Below is a small trained network, with its code and all its weights. Each question gives an input and a class and asks what happens when units are switched off, that is, made to give their printed mean instead of their output.

import numpy as np


def w(rows, s, z=0):
    codes = np.array(rows[::2]) - 128.0
    scale = np.full(codes.shape[1], s)
    scale[-1] = z or s
    return codes * scale


def f(y):
    return y / 2 * (1 + np.tanh(0.7978845608 * (y + 0.044715 * y**3)))


def log_softmax(a):
    a = a - a.max(-1, keepdims=True)
    return a - np.log(np.exp(a).sum(-1, keepdims=True))


def net(x, mask):
    res = np.array(x, float).reshape(1, 8) / 4 @ E
    y = f(res @ A[0][:, :-1].T + A[0][:, -1])
    res = res + np.where(mask, y, B[0][:, -1]) @ B[0][:, :-1]
    return log_softmax(res[-1] @ U[:, :-1].T + U[:, -1])


A, B = {}, {}
E = w([
[182,186,89,82,168,232,34,79],'x0',
[82,158,138,194,143,145,130,163],'x1',
[141,146,133,126,213,151,95,73],'x2',
[146,190,34,98,67,90,127,86],'x3',
[116,146,168,67,67,232,234,150],'x4',
[113,101,137,145,190,111,184,126],'x5',
[135,163,121,153,145,65,147,163],'x6',
[125,253,159,115,100,143,64,255],'x7',
],0.0085)
A[0] = w([
[160,136,141,129,64,177,198,142,246],'n0',
[144,101,92,169,161,144,125,93,180],'n1',
[135,152,161,135,168,126,126,188,253],'n2',
[129,147,126,160,129,143,100,122,142],'n3',
[132,130,141,158,126,58,135,135,197],'n4',
[103,87,134,79,90,142,133,56,222],'n5',
[98,191,165,124,163,140,202,159,155],'n6',
[149,96,135,86,85,137,129,124,190],'n7',
[128,76,97,186,136,36,164,144,175],'n8',
[141,250,95,107,104,100,55,154,165],'n9',
[156,104,143,140,207,128,99,58,151],'n10',
[127,105,153,131,177,155,47,195,99],'n11',
],0.017,0.0025)
B[0] = w([
[126,106,45,163,109,151,137,185,211],'n0',
[153,151,129,91,170,128,152,98,181],'n1',
[115,80,200,155,113,177,107,133,202],'n2',
[153,127,160,94,107,117,123,121,154],'n3',
[78,99,184,108,106,102,133,164,192],'n4',
[169,127,32,137,96,110,134,99,193],'n5',
[115,119,114,136,215,186,158,170,197],'n6',
[142,135,108,150,58,118,142,130,162],'n7',
[56,106,173,79,109,15,128,139,236],'n8',
[136,254,151,119,111,129,109,156,250],'n9',
[133,150,134,97,188,124,121,60,222],'n10',
[155,76,187,189,98,141,76,86,215],'n11',
],0.019,0.017)
U = w([
[84,91,129,162,155,182,135,220,2],'0',
[45,78,163,86,97,48,109,163,236],'1',
[123,255,169,125,87,143,41,193,42],'2',
[158,106,99,73,190,105,104,51,249],'3',
[136,69,192,164,114,145,26,117,138],'4',
[135,89,37,130,45,113,150,155,41],'5',
],0.0092,0.0028)

Each question gives the input, the list of numbers given to net, and the class t.
The units are the neurons (one row each of A and B). Each row of codes is followed by its name. A weight is (code - 128) times the scale printed after its matrix; where a second scale follows, it is the last column's (A, B and U).
mask holds one flag per neuron, in row order. A switched-off neuron (its flag False) gives its mean, the last column of its row in B, instead of its output. The means were averaged over made-up inputs and are rounded, as every weight is.
A unit's drop is (log p(t) with every unit on - log p(t) with that unit switched off) / (log p(t) with every unit on - log p(t) with every unit switched off).
The circuit of an input: a set's keep is (log p(t) with only the set's units on - log p(t) with every unit switched off) / (log p(t) with every unit on - log p(t) with every unit switched off). Starting from all 12 units, units are removed one at a time, each time the one whose removal leaves the highest keep (on an exact tie, the one counted first), for as long as the keep stays at least 0.8.
circuit, biggest first: the units of the circuit, biggest drop first
k most important neurons: the k neurons with the biggest drops, biggest first
drop of u: that unit's drop, to one decimal
input [3,1,1,5,-6,-1,0,-3], class 3: circuit, biggest first -> [n10]
input [1,8,-7,-8,5,4,-4,-7], class 5: circuit, biggest first -> [n5, n0]
input [7,5,0,-6,-8,-6,4,1], class 4: 3 most important neurons -> [n11, n2, n10]
input [5,8,-1,-6,6,-1,-6,2], class 0: 2 most important neurons -> [n6, n0]
input [2,4,5,-2,8,4,-7,-8], class 3: 2 most important neurons -> [n10, n1]
input [2,-7,1,-5,4,6,-7,8], class 4: 2 most important neurons -> [n11, n2]
input [5,6,7,-3,5,5,-7,8], class 4: drop of n2 -> 0.2
input [-1,-1,-5,6,6,4,7,2], class 0: drop of n6 -> 0.3
input [2,2,-5,-8,-1,3,1,7], class 4: drop of n11 -> 0.3
input [3,0,1,-5,2,5,6,-8], class 3: drop of n10 -> 0.0
